Each row is followed by its class number.
[ -46 -257   69  339 -211   63   -7   72  145   -4   89    7 -281  162
  -92  326  -87   -9 -188 -152   68 -272 -153  354  -47  -88   37  -22
  288  -97 -144  298 -115] => 3
[  67 -187 -158 -561  -23   54  -19  245  295  118  -49  -51  107  177
  500  302  356 -397  295   73  182 -146  230 -100  -75  -92  -45   66
  -48   27    4  -65  -88] => 0
[ 327    7  254    7  -96   75 -231 -348  -56   37  115 -193 -179  126
  -12   33  171 -567  295 -265   87  -52 -129  -59   20 -385  136   35
   32  149 -110 -337  430] => 4
[ -93  -33   88  122 -286  179  -20    0  -84 -255  163  -50 -414   46
   30  -48   -1   11   78  -96 -151  304   79  164  -85  -84 -359 -128
 -383 -138 -361  356 -326] => 9
[ -49 -328  142  217   -8  408  -71 -182 -319 -333  201  -10   50  -55
  899  -61  329  -65 -120  -50  158  -67  204  -34 -313  348 -183   -7
 -101 -430  163 -136  123] => 7
[-249  256  271 -195  388    0  205  459  446 -539  156 -116  258  130
  502 -135  324 -354   22 -187 -443 -318  139 -103 -282  144 -150   46
 -168   58  454  -59  197] => 4
[  70 -643  188  102  145  172   93  404 -310  -85  -46 -165  369   67
 -136   48 -195  -84  182  313  -23   38 -199  535   42  -29  136  -38
  269 -188    9 -799  307] => 5
[ 268  -70  -40  358 -365 -198 -209 -264 -165   85  248 -163 -160 -372
  205 -149 -350  -44 -102  293  183 -172  304 -172   60 -125  204 -226
  161  264  151 -598  117] => 2
[  48   58  432  231  -24  290  120 -324 -119  199  322   33  122 -124
  -76 -495  116 -236  -15  235 -114 -301 -198  -15    0   47  405 -150
  257  -16 -117 -202  253] => 1
[ -46 -152  134  -78  -77   67  178 -150   89  137   90  103  127  156
   90   39   54 -289  163   36  -49 -181  -25 -199 -115   -1   30   40
 -151  -87 -243 -115  173] => 0
[ 129   53   67  -63  -16  -61   76   18  -27  -62 -139  -47  -23   54
  -93  135  -67   90  -16   15  -52  -99  -90   96  -39  -73  -50  -81
   77  155  105  115  -73] => 1
[ 150 -283  -49  202 -377 -121   87   -5 -522  223  -14  312 -380  160
  102  -73 -161  138  211  -55 -113  121 -377  288  -73 -204  132 -126
  251 -301 -229  -58  127] => 5
[  94   -9  260  -76   61  108 -234  234  162 -141  156   26 -618 -195
  775  352  146 -416   24  100   77 -674  212 -467 -197  -26   30  -98
 -127   90  -10  245  121] => 9
[ 328 -133  -41  -46  238   19 -590  121 -420   89 -225  107  -71  -92
 -185   35 -131 -384  419  161   -8 -148  136 -141  171 -129   80 -156
  303  220  236 -593   46] => 4
[-110  163  -63  -35  -22  -23 -375  -41 -211  303  -14  249  -19   25
   20  268 -231 -355  199  -12   33  121   38 -199  -71    4   -9  195
  -65 -393   53  -68  -50] => 3
[   1  -42  -62  -33 -113    1 -264 -198   50  232  126   90  226   15
  -36  290 -183 -157   61  202   33 -341   82   -2   32 -109   40  215
   77 -123  204  285  -73] => 9
[ 171  297   68  -38   67 -132  286 -123  411  -79  215  121  169 -188
  153  252  142 -250 -136 -152   -4 -289  141  -75   71 -117   60 -154
   -7 -111  129  -89  105] => 4
[-201  -43   54   60 -227   38   80 -149 -275  246   66   81    0 -230
  609  -39 -279  145 -115  216  134 -311    8 -350  -62  468   -6  -64
  253 -136 -177   91  164] => 6
[  23 -127    3   25 -176  -12  204  170  -21 -146  -13   11   59  163
  241   -7  170    0 -122  -92  -23   63   36   71 -124   30 -280  -95
  -92 -387 -163    8 -149] => 9
[  76   -2  157  109  -11 -211  135   68  180  -67   93  -68 -162  -90
  116   94   32   64 -194  -47    3 -156   69 -119  -32   19  -86 -121
   74  -18 -197  -89 -154] => 2
[ 141 -353   38 -136  -33   48 -653 -262 -548   88  -93  172 -136  -81
 -120  177 -223 -189  370  136   94  190   -7  206  -32 -106  -61  105
  147 -189 -264 -313  178] => 4
[-198  -70  111  158   22  -99  725  -13  448  -33  260   70  116   -2
   95  434  167  144 -433 -192    2  -69   53 -171   20  282 -153 -227
 -207 -107 -358  172 -750] => 1
[ 196  -58  276 -318  -42 -165  290  -71  237  134  102  -45 -171 -191
 -173  290  -99 -303   20    1  -41 -141 -164 -172 -235  207  265 -399
  -15  -92 -131 -290  399] => 3
[ -92 -378  351 -196   45   51 -409 -626 -579  203  -44   17 -132  140
 -215  -95  245  101  413 -335 -113  404  -90  189  -54  188 -226  185
  295  107 -539   94  482] => 8
[ 104  127   23  -81  -24 -124   59  249   39  -13  -74  -52   -9 -119
   71  -70   -1  -37  202  -50  -42  237  176  -25   99 -158  -73 -150
   -3  276    1  -87  269] => 7
[ -76  -72 -106  -67  -21  -11   49  366   67  -33  -75  -18 -182  -88
   90  -44  -10 -116  120 -132   80  217   95 -114    9  138   41 -245
   45  139 -226 -515  262] => 7
[ -30  -38  112  134 -155  161  175 -185  -12 -197  -35 -130    2   45
  127 -166  -22   96 -152  -25   65  130   -3   56 -123  242 -168 -122
  -55 -141  -81  -32 -265] => 0
[ 137  -34  120  -36   62 -176  222   65  332 -120   52  -67  -56 -211
  300   52   47   89  -32    9   73  -49  156 -213   33  -27  -94 -101
  -79  254 -186  -89  124] => 0
[ -41  179   22  -33  -12 -132  189  129   53 -158   21   53    3  -68
  140  -68  -15  -87  -57  -72 -148  213   81   64  -57   39  -82 -102
  -25   13   23  -21  327] => 9
[  22  417  388  617 -148  346 -119 -450    4   16  -20  385   37  -86
 -248 -309  -27 -243  -39 -432  -84 -272  169 -191  -41  196 -187 -252
  276 -363  204  327  130] => 8
[ -60  175  -34  285    4   87 -402 -234 -114 -179 -154   13 -262   10
 -230 -527  -62   35 -215   64  113   61   70 -135 -139   86   81  150
  -87 -245    0 -272 -107] => 7
[  54   50  -62    0  135  308 -249   32  248   24  -52 -256   -9   86
 -503 -243   42 -167  -50   85   30   90 -216  121  -16   14  208  154
 -294 -237  149  257  249] => 4
[  30 -162  -22  117  122  357 -180 -317 -271 -419 -176  106 -194   20
 -103 -270  239  294  -59 -255  112  676   52  234 -348  254 -176  -72
 -237 -230   87 -314 -218] => 4
[  -9   34  -67 -177  -21  204    8  -63   83 -195   30  280  285  -56
  276  -28  144   51  218  -15  -67 -287  224    0 -189  -35 -233   10
   14  -24  352  206  136] => 8
[  14 -162  -46  164  -96   72  -79  -52 -262  -33   55   11 -342  133
   68 -307   16 -198  163    2 -110  244 -140  110  -90 -117  242  -43
  -12  329    9 -140  280] => 0
[ 239  259 -188  177  -58 -123 -255 -370  116 -432 -500 -138   81  -46
 -595 -607 -329  229 -286 -183    6  641   -5  126   58  219 -152 -188
 -243  271   96  -93   -6] => 0
[ -67   22  224  660 -337  778   36 -837 -326 -494  241  -31 -322 -259
  -15 -683 -165   75 -239   55   28 -476   13   11 -183  418  -86 -313
   92 -272   11   18  259] => 2
[ 235 -195  232    4 -373  159 -310 -853 -224   45  252 -182  -15  157
  -71 -209 -112 -483  149  188 -106 -401  -94  158  -19   35  122   23
  -82 -548  -59  -45 -202] => 6
[ 107  -58  156 -188   -4 -149 -418 -268    7 -238  429   23  -32  -71
  396 -179  -77 -399  444  137 -335 -439   63 -144   19 -235  -41   71
  -82  231 -319 -616  101] => 5
[-189  193   -8 -136  101  101 -302  183  -65   75   29  -23   79   62
 -170  160  150 -341 -108  -43   -7   21   27  202   98  -88  161  168
 -258 -588  -13 -149   43] => 9
[  27  -32  -68 -106  -91  -24  125  102   98   29  -22  119   17  -44
  257   -9   81   47   89   -1   58  -13  125 -108   -5  -29 -120  -92
   97  164 -179  -20  -61] => 2
[ 109  -64  -50 -141   36   -8  -19   40  -73   37 -134  -83 -129    9
   25  -26  176  148   31  -19  114  159   16  146   25  -48  -19   37
   79  -42 -115 -132  209] => 1
[  18   68 -209 -151   35 -301   25 -113 -143   74   20  333  186 -198
 -165   85 -201 -131  184 -151  -95  258 -118 -144  102 -140   51  -89
   78  434 -193 -216  658] => 4
[  67  -49   57  620 -209  336 -457 -302  -74 -421 -269 -289  -38  107
 -102 -509 -380  176  -52 -244  231  687   79  194  -30    5   -6   34
 -353  467  102 -739 -234] => 3
[ 125  -82  232 -208  -62   92  314   45  171  220  322   10   15 -118
  198  198  -70 -199  235  196 -231 -440 -177  102   66   58  229 -258
   16 -116 -230  -11  305] => 6
[ -82  362 -146   -5  -51  116  -70   11   94  123 -112  299 -161    0
  -87  196   78 -144   55 -358   51  186  128 -396  -41  -41 -141  -63
 -490 -203  -62  263 -166] => 2
[-152 -221  126  376 -117    1  201  214   10   19  150 -176 -149  117
   14  105 -159   24 -301  384   -6 -543   41   88 -143  -25   87  172
   20 -586  311  200 -304] => 1
[  26  260 -297  141 -118 -111  -67   49  186  174 -111  105 -166 -100
 -695 -516   45 -270 -196 -316  -92 -149 -274 -278  363   14  457 -315
 -205 -334  177  410   29] => 0
[-192  275   -6 -312  143  130   59   34   79  -58   38    3  -65  -46
  100   20   84   -1   94  -67  -47  -24 -164  -69  -57   42  -28  262
 -355 -411  -80  224  383] => 8
[-287 -156  248  117    7 -242  229  -11  -49  391  104  209  206  152
 -196 -131   72 -505 -158   38 -189 -572 -152 -548  -16  154  176   32
  125 -299 -412  113  468] => 0
[ -37    3  -28 -114   -6  -88   24  152  -36   34  -31   -6  -32  -75
   83   87   12   11   27    5   90  -20    7 -166   -1  -74  -83   10
   48   39  -94   36   28] => 4
[ -41   11   83   42 -119  -56  307   27   31  -64  -81  -81    6  148
  -97   49  -34   38 -168 -135  -86   63 -127   90  -45   93    8 -164
   -2  104  -42   44  -31] => 9
[ 124  137   96  131  -43 -189  -71  -70   32  -10   49  -95   54 -132
  -60 -111 -167  102   28  106  -54   94  175   85   86 -167   -7  -21
  139  292  219  -37 -168] => 6
[  66   58  -71   62  -32  -66  132   18   -4  -79 -198  -42  259   50
 -108  -18 -226   96 -158  109   26  157  -55  124  -26    2  -17   -4
    5  170  116  -72   20] => 2
[  79    6 -148 -369  -81  351 -218 -194 -178  425 -171  114    0  -88
 -232 -325   18 -104  689  -46   77  552  -12 -102   99   42   92  -43
  -45  201 -139 -116  616] => 1
[ 137   66 -178  -13  -23  190  -28   61   63 -290  -83 -227  270   97
  211 -266   -2  -84 -171  341  115  -82   32  286  -31  -32  -38  188
 -152 -459  178 -186  140] => 7
[ 224  -20  226  344  -42  124 -101  -71   30 -262  573 -158 -122 -213
  573  -74  242 -457 -343  287   83 -649  120 -149  -48 -125  126 -107
   -5 -442   80 -320 -267] => 9
[ -83   -6   97  -84   13 -120  347    1  550 -591  112 -275  -43 -158
  418  203 -293    8 -471  450  120 -530  227  -43 -280  225  -31   77
 -334 -217  159 -247 -368] => 8
[  45  225  -24  -48  -48 -395 -141  -88  394  270  107  143   20  -10
  578 -256    2 -256  277 -135 -126 -397  160 -400  175 -145   18  404
  127   25   -9  291  872] => 8
[-336 -414   32  -55  -29  247 -369  -81 -224  106  266  -58 -168   64
  -53   24  111 -329  227  162  -32 -478  243 -440 -105  113 -239  194
 -287 -438 -440 -120  101] => 3
[ -11 -112   82  139 -136  256   29 -189 -235  -92  111  -75   23  -43
  225 -131   16   84  103   18   71   86   71    7 -110  159 -129 -113
  143   22   76 -124 -147] => 7
[ -77 -171  -19   91   76  224 -579 -432 -127 -322   98   15  -54   45
  222 -186    7  132  194   48   70 -118  193  202 -162  -13 -163  462
  103 -193   81 -316   59] => 7
[  12   50 -367 -387   97 -208  -42  230 -209   69  -52  182  338   30
  402  274   99  171  228   82   26  -85  -27 -170   15 -259 -245  236
  170  295   90  197  124] => 7
[ 138  -24  -41  -90  207 -384  295  485  280 -200  -85 -198  179  298
 -263   37  186  169 -236  -19 -283 -284 -254  307    3 -354  155   63
  -99   76  212  -43   71] => 6
[-141  -23 -220  404 -262  334 -285  212 -209  -55 -285 -183 -165  254
  -83 -194  135   95 -272 -183  293  376  283  213  -15   18  -94  -42
 -182 -241  103 -252 -524] => 2
[ 167   99 -190  -28 -110 -280  234  135  420  -71  166  -83  -97  -23
  149  160  122  -57 -189 -137  -33 -236   40 -110   99 -208  125 -265
 -103  513  -35   18  -72] => 6
[  28   61  155   78 -107 -159   71 -113  155  -70  241  -81  -10 -166
  215  -12   63    5  -15  -86  -18 -182  214 -205   34  -54 -151 -110
  135  195  -33  -23 -253] => 2
[ 196  126   52  240  -77 -228 -156 -321 -245 -170   40    6  -15   21
   -7 -120 -467  106  -34   97 -228  233 -341  254 -135 -161  136   22
   84  644   75 -159  360] => 0
[ -15  -67  -86 -235 -174   84  373  124  122 -172   79 -315  -65  -40
  -91 -161 -265  193  239  294  -22  334 -159  218  -15 -135 -271  130
 -318 -141 -459    0  361] => 6
[ 114 -121  102   94   20  308 -255 -280 -310  101 -325   84  386  364
 -565 -318  -52 -258  387   -4 -137  401  -47  253  -84 -112   12   68
  153  475  288  -50  250] => 1
[ -74   59  125   80   24   16  234   50   32 -156  -20  -54   74  -88
  259   77   80  263 -262    9  122  128  109   33 -103   85 -190   -5
  -95 -116  -82   -4 -116] => 0
[  50   21   26  -89   18  -16   22   50  -51    1   61  -62   69  -98
   20  -57  -99  124   90  168  -32  152  -70  172  -35  -65   76   17
   48  189   73 -113  136] => 8
